Below is a small trained network, with its code and all its weights. Each question gives an input and a class and asks what happens when units are switched off, that is, made to give their printed mean instead of their output.

import numpy as np


def w(rows, s, z=0):
    codes = np.array(rows[::2]) - 128.0
    scale = np.full(codes.shape[1], s)
    scale[-1] = z or s
    return codes * scale


def norm(h):
    return h / np.sqrt((h * h).mean(-1, keepdims=True) + 1e-5)


def f(y):
    return y / 2 * (1 + np.tanh(0.7978845608 * (y + 0.044715 * y**3)))


def log_softmax(a):
    a = a - a.max(-1, keepdims=True)
    return a - np.log(np.exp(a).sum(-1, keepdims=True))


def net(x, mask):
    res = np.array(x, float).reshape(1, 8) / 4 @ E
    u = 0
    for l in range(4):
        y = f(norm(res) @ A[l][:, :-1].T + A[l][:, -1])
        res = res + np.where(mask[u : u + 10], y, B[l][:, -1]) @ B[l][:, :-1]
        u += 10
    return log_softmax(norm(res)[-1] @ U[:, :-1].T + U[:, -1])


A, B = {}, {}
E = w([
[128,129,131,127,129],'x0',
[173,122,149,70,2],'x1',
[129,129,132,127,129],'x2',
[39,135,192,182,52],'x3',
[127,128,125,129,127],'x4',
[129,127,130,129,128],'x5',
[187,219,125,218,102],'x6',
[127,128,124,128,128],'x7',
],0.0086)
A[0] = w([
[90,69,120,83,124,149],'0.n1',
[55,21,161,123,211,70],'0.n2',
[119,38,19,184,80,132],'0.n3',
[66,213,51,54,106,111],'0.n4',
[35,166,162,154,85,150],'0.n5',
[145,169,141,142,152,70],'0.n6',
[87,74,160,90,73,2],'0.n7',
[228,149,118,139,238,83],'0.n8',
[182,150,140,50,2,184],'0.n9',
[169,183,83,181,99,167],'0.n10',
],0.0072,0.0043)
B[0] = w([
[39,78,130,46,175,171],'0.n1',
[111,210,129,78,179,206],'0.n2',
[143,175,219,103,174,131],'0.n3',
[138,119,192,130,165,123],'0.n4',
[91,107,223,199,103,204],'0.n5',
[141,106,102,169,132,120],'0.n6',
[101,46,253,123,135,136],'0.n7',
[82,236,17,93,86,209],'0.n8',
[226,122,99,81,58,255],'0.n9',
[164,156,143,201,134,185],'0.n10',
],0.0053,0.005)
A[1] = w([
[132,50,130,110,151,10],'1.n1',
[129,136,144,125,179,93],'1.n2',
[157,155,75,138,119,41],'1.n3',
[166,160,118,54,138,141],'1.n4',
[45,7,107,24,153,5],'1.n5',
[128,147,150,155,115,2],'1.n6',
[177,103,123,110,131,115],'1.n7',
[132,141,173,113,140,101],'1.n8',
[108,132,167,160,146,104],'1.n9',
[161,55,174,60,112,24],'1.n10',
],0.012,0.0051)
B[1] = w([
[202,175,109,145,80,121],'1.n1',
[87,176,110,91,81,144],'1.n2',
[135,187,173,46,119,151],'1.n3',
[170,2,122,129,163,217],'1.n4',
[200,209,171,194,136,255],'1.n5',
[129,85,110,167,117,113],'1.n6',
[146,137,63,97,158,148],'1.n7',
[108,105,76,130,115,123],'1.n8',
[85,171,104,157,169,156],'1.n9',
[107,40,109,48,136,181],'1.n10',
],0.0071,0.0052)
A[2] = w([
[64,91,116,120,100,59],'2.n1',
[83,105,210,153,42,90],'2.n2',
[149,116,99,133,70,3],'2.n3',
[137,60,154,138,5,59],'2.n4',
[32,88,73,75,93,250],'2.n5',
[165,169,96,206,121,203],'2.n6',
[29,159,171,158,120,131],'2.n7',
[122,71,159,56,114,141],'2.n8',
[154,195,125,150,174,116],'2.n9',
[153,70,157,148,143,87],'2.n10',
],0.013,0.0025)
B[2] = w([
[128,154,110,26,218,131],'2.n1',
[99,231,38,118,187,236],'2.n2',
[176,124,203,152,147,145],'2.n3',
[79,250,130,167,195,239],'2.n4',
[112,78,234,55,254,167],'2.n5',
[108,114,66,128,56,228],'2.n6',
[191,35,214,146,155,254],'2.n7',
[15,124,142,103,89,200],'2.n8',
[7,73,98,65,73,227],'2.n9',
[99,139,104,112,74,132],'2.n10',
],0.0081,0.0062)
A[3] = w([
[134,88,138,140,214,42],'3.n1',
[215,132,61,133,134,229],'3.n2',
[89,186,106,119,204,252],'3.n3',
[74,117,168,222,166,105],'3.n4',
[222,82,159,96,60,106],'3.n5',
[145,46,150,96,226,150],'3.n6',
[123,164,106,194,144,152],'3.n7',
[250,225,138,123,119,67],'3.n8',
[174,129,81,215,55,58],'3.n9',
[86,68,132,45,89,101],'3.n10',
],0.013,0.0042)
B[3] = w([
[194,204,124,167,139,167],'3.n1',
[10,107,194,149,92,191],'3.n2',
[146,153,109,135,66,254],'3.n3',
[135,21,180,55,117,204],'3.n4',
[202,68,149,1,137,166],'3.n5',
[188,180,99,195,137,239],'3.n6',
[108,52,77,134,99,169],'3.n7',
[154,134,169,181,28,170],'3.n8',
[169,104,180,70,246,181],'3.n9',
[152,125,78,165,186,179],'3.n10',
],0.0095,0.0093)
U = w([
[186,244,26,192,194,82],'0',
[31,129,10,123,73,177],'1',
[179,151,229,206,225,180],'2',
[81,2,157,176,117,253],'3',
[214,82,63,39,200,156],'4',
[190,102,202,69,22,23],'5',
[25,241,164,49,168,86],'6',
[117,236,145,247,42,58],'7',
],0.026,0.0021)

Each question gives the input, the list of numbers given to net, and the class t.
The units are the neurons (one row each of A and B). Each row of codes is followed by its name. A weight is (code - 128) times the scale printed after its matrix; where a second scale follows, it is the last column's (A, B and U).
mask holds one flag per neuron, layer by layer. A switched-off neuron (its flag False) gives its mean, the last column of its row in B, instead of its output. The means were averaged over made-up inputs and are rounded, as every weight is.
A unit's drop is (log p(t) with every unit on - log p(t) with that unit switched off) / (log p(t) with every unit on - log p(t) with every unit switched off).
The circuit of an input: a set's keep is (log p(t) with only the set's units on - log p(t) with every unit switched off) / (log p(t) with every unit on - log p(t) with every unit switched off). Starting from the 12 units with the biggest drops (on a tie, the unit counted first), units are removed one at a time, each time the one whose removal leaves the highest keep (on an exact tie, the one counted first), for as long as the keep stays at least 0.8.
units of the circuit, in order: the units of the circuit, biggest drop first
most important unit: the unit with the biggest drop
top k neurons: the k neurons with the biggest drops, biggest first
top k neurons in layer l: the k neurons of layer l with the biggest drops, biggest first
drop when u is switched off: that unit's drop, to one decimal
input [1,0,-3,6,8,-8,1,-4], class 3: units of the circuit, in order	(2.n7)
input [-5,-4,-3,6,0,-4,0,1], class 2: top 2 neurons	(2.n7, 1.n5)
input [-7,0,1,1,0,-4,-4,-8], class 2: top 2 neurons in layer 2	(2.n4, 2.n2)
input [2,5,-5,-4,-6,-4,0,0], class 4: top 3 neurons in layer 1	(1.n5, 1.n10, 1.n4)
input [4,-2,5,-1,4,-4,0,8], class 0: top 2 neurons	(1.n5, 2.n5)
input [6,7,8,-8,-2,-3,1,3], class 5: top 4 neurons	(2.n9, 3.n2, 0.n9, 3.n8)
input [7,0,8,2,-8,7,-8,-1], class 2: top 2 neurons	(0.n2, 0.n9)
input [6,0,0,4,8,-1,1,-6], class 3: top 3 neurons	(2.n7, 3.n4, 1.n9)
input [1,3,2,-8,2,7,2,2], class 5: top 2 neurons	(3.n2, 3.n8)
input [-7,1,4,2,0,1,-7,4], class 6: top 2 neurons	(2.n8, 2.n7)
input [1,-8,6,1,1,-6,3,-7], class 3: top 4 neurons	(2.n2, 2.n7, 0.n9, 3.n4)
input [-2,1,0,7,-1,-2,-8,7], class 6: top 2 neurons in layer 2	(2.n2, 2.n8)
input [-6,-6,6,-8,7,2,0,-5], class 0: top 2 neurons in layer 2	(2.n6, 2.n2)
input [-6,0,7,7,-6,8,-1,-3], class 2: top neuron in layer 0	(0.n9)
input [5,-6,8,7,3,6,-1,3], class 2: top 2 neurons	(2.n7, 1.n5)
input [-2,0,-2,8,-2,-6,-6,-6], class 2: top 2 neurons in layer 2	(2.n7, 2.n9)
input [-1,-2,-7,-4,1,1,8,-5], class 1: drop when 2.n9 is switched off	0.3
input [-3,-4,7,7,2,1,-3,-7], class 2: drop when 2.n7 is switched off	0.3
input [-4,0,0,-2,-6,-7,-8,-5], class 0: drop when 0.n2 is switched off	0.1
input [6,8,-1,3,-8,-6,-5,8], class 6: most important unit	2.n4
